Below are the code and all the weights of a small trained network. Each question names an input and a target symbol and asks about switching units off, where a switched-off unit gives its printed mean instead of its output.

import numpy as np


def w(rows, s, z=0):
    codes = np.array(rows[::2]) - 128.0
    scale = np.full(codes.shape[1], s)
    scale[-1] = z or s
    return codes * scale


def f(y):
    return y / 2 * (1 + np.tanh(0.7978845608 * (y + 0.044715 * y**3)))


def softmax(a):
    e = np.exp(a - a.max(-1, keepdims=True))
    return e / e.sum(-1, keepdims=True)


def log_softmax(a):
    a = a - a.max(-1, keepdims=True)
    return a - np.log(np.exp(a).sum(-1, keepdims=True))


def net(x, mask):
    ids = ['ΦΨζμστω'.index(c) for c in x.split()]
    T = len(ids)
    res = E[ids] + P[:T]
    r = res
    for j in range(2):
        rows = slice(4 * j, 4 * j + 4)
        q, k, v = (r @ M[0][rows].T for M in (Q, K, V))
        z = softmax(np.where(np.tri(T) > 0, q @ k.T / 4**0.5, -1e9)) @ v
        o = O[0][rows]
        res = res + np.where(mask[j], z, o[:, -1]) @ o[:, :-1]
    y = f(res @ A[0][:, :-1].T + A[0][:, -1])
    res = res + np.where(mask[2:10], y, B[0][:, -1]) @ B[0][:, :-1]
    return log_softmax(res[-1] @ U[:, :-1].T + U[:, -1])


Q, K, V, O, A, B = {}, {}, {}, {}, {}, {}
E = w([
[152,105,111,140,145],'Φ',
[191,134,67,124,139],'Ψ',
[163,183,78,118,95],'ζ',
[175,192,48,103,122],'μ',
[93,33,132,136,222],'σ',
[106,116,128,169,184],'τ',
[2,64,219,82,110],'ω',
],0.013)
P = w([
[116,114,147,177,112],'0',
[89,108,117,208,94],'1',
[86,204,64,103,162],'2',
[43,76,188,183,85],'3',
[129,113,198,115,136],'4',
[168,249,126,83,136],'5',
[116,48,108,27,67],'6',
[150,127,206,96,148],'7',
],0.015)
Q[0] = w([
[125,114,118,3,144],'H0',
[70,138,147,75,82],'H0',
[184,96,70,119,132],'H0',
[136,103,207,10,150],'H0',
[110,122,180,181,38],'H1',
[47,141,59,156,107],'H1',
[129,68,179,112,82],'H1',
[45,166,167,233,97],'H1',
],0.022)
K[0] = w([
[154,170,190,44,189],'H0',
[96,156,198,68,115],'H0',
[127,147,69,61,107],'H0',
[234,141,243,84,153],'H0',
[29,120,40,82,84],'H1',
[38,182,101,204,157],'H1',
[85,93,147,58,78],'H1',
[53,97,8,187,98],'H1',
],0.019)
V[0] = w([
[165,181,157,201,136],'H0',
[104,224,180,246,167],'H0',
[76,216,137,149,247],'H0',
[81,150,144,210,80],'H0',
[165,100,88,136,58],'H1',
[87,163,43,94,208],'H1',
[103,85,145,44,142],'H1',
[169,87,33,190,187],'H1',
],0.011)
O[0] = w([
[154,191,214,173,174,77],'H0',
[119,177,222,229,111,203],'H0',
[14,80,189,202,151,221],'H0',
[163,168,153,176,22,208],'H0',
[216,146,132,87,152,58],'H1',
[66,112,1,73,124,78],'H1',
[131,120,70,194,35,228],'H1',
[93,24,87,18,214,2],'H1',
],0.0083,0.005)
A[0] = w([
[232,23,117,181,175,87],'N0',
[193,158,70,82,113,174],'N1',
[50,126,175,56,101,90],'N2',
[132,204,176,103,94,112],'N3',
[153,111,128,184,80,26],'N4',
[139,205,25,109,155,151],'N5',
[150,188,98,5,132,2],'N6',
[116,146,75,134,175,81],'N7',
],0.014,0.0077)
B[0] = w([
[202,92,40,103,92,146],'N0',
[122,154,71,2,139,138],'N1',
[179,153,86,174,212,191],'N2',
[97,152,1,145,116,222],'N3',
[142,70,234,19,152,250],'N4',
[148,68,170,112,221,153],'N5',
[88,130,202,228,42,136],'N6',
[177,214,112,112,42,145],'N7',
],0.015,0.014)
U = w([
[227,104,107,254,91,82],'Φ',
[159,96,80,139,146,3],'Ψ',
[79,179,61,193,90,148],'ζ',
[45,139,101,98,239,90],'μ',
[69,15,50,205,137,34],'σ',
[65,124,124,252,168,242],'τ',
[46,67,98,137,102,168],'ω',
],0.0081,0.0047)

Each question gives the input, a string of symbols that net reads in full, and the target symbol t.
The units are the heads (4 rows each of Q, K, V and O) and the neurons (one row each of A and B). Each row of codes is followed by its name. A weight is (code - 128) times the scale printed after its matrix; where a second scale follows, it is the last column's (O, A, B and U).
mask holds one flag per unit, heads first, then neurons. A switched-off unit (its flag False) gives its mean, the last column of its rows in O or B, instead of its output. The means were averaged over made-up inputs and are rounded, as every weight is.
A unit's drop is (log p(t) with every unit on - log p(t) with that unit switched off) / (log p(t) with every unit on - log p(t) with every unit switched off).
The circuit of an input: a set's keep is (log p(t) with only the set's units on - log p(t) with every unit switched off) / (log p(t) with every unit on - log p(t) with every unit switched off). Starting from all 10 units, units are removed one at a time, each time the one whose removal leaves the highest keep (on an exact tie, the one counted first), for as long as the keep stays at least 0.8.
circuit, biggest first: the units of the circuit, biggest drop first
most important unit: the unit with the biggest drop
top k neurons: the k neurons with the biggest drops, biggest first
heads that matter: for each layer, one digit per head in row order, 1 if its drop is at least 0.15 and else 0, layers parted by /
input Φ τ ω σ τ ω, target τ: circuit, biggest first -> [H0 N4 N2]
input τ Ψ ω σ μ τ Ψ, target τ: circuit, biggest first -> [H0 N4]
input ω ζ ω ω σ, target σ: circuit, biggest first -> [H0 N4 N0]
input ζ ω ζ σ Ψ, target Ψ: circuit, biggest first -> [H0 N0 H1]
input τ ω τ ζ, target ω: heads that matter -> 00
input Φ τ Φ ω τ ω, target ζ: circuit, biggest first -> [N4]
input μ τ ω Φ, target ω: circuit, biggest first -> [N4 H1]
input μ ω ζ Φ, target ω: circuit, biggest first -> [N4 N2 H0]
input ω Ψ Ψ, target τ: top 2 neurons -> [N6 N4]
input σ ω Φ ω σ σ Φ ζ, target ζ: circuit, biggest first -> [N4 N3]
input σ τ ω σ, target ω: circuit, biggest first -> [N4 H1 H0]
input τ σ ω τ τ τ, target ζ: top 3 neurons -> [N4 N3 N2]
input ω σ σ Ψ, target σ: heads that matter -> 01
input ω τ τ ω τ, target ω: circuit, biggest first -> [N4 H1 N2]
input ω ω ω, target ζ: circuit, biggest first -> [N3 H1]
input τ Φ ω σ ζ σ, target τ: top 2 neurons -> [N4 N3]
input ω τ τ σ ω ζ, target μ: most important unit -> N5
input τ τ σ μ, target τ: top 2 neurons -> [N4 N3]
input ω σ Φ ω σ σ τ, target τ: circuit, biggest first -> [H0 N4 N3]
input Ψ ω ω Ψ, target ω: heads that matter -> 00
input τ σ ζ, target μ: top 3 neurons -> [N5 N6 N3]
input ω σ μ τ τ μ, target μ: heads that matter -> 01
input σ τ ω ω σ μ ω ζ, target ζ: top 4 neurons -> [N4 N3 N5 N2]
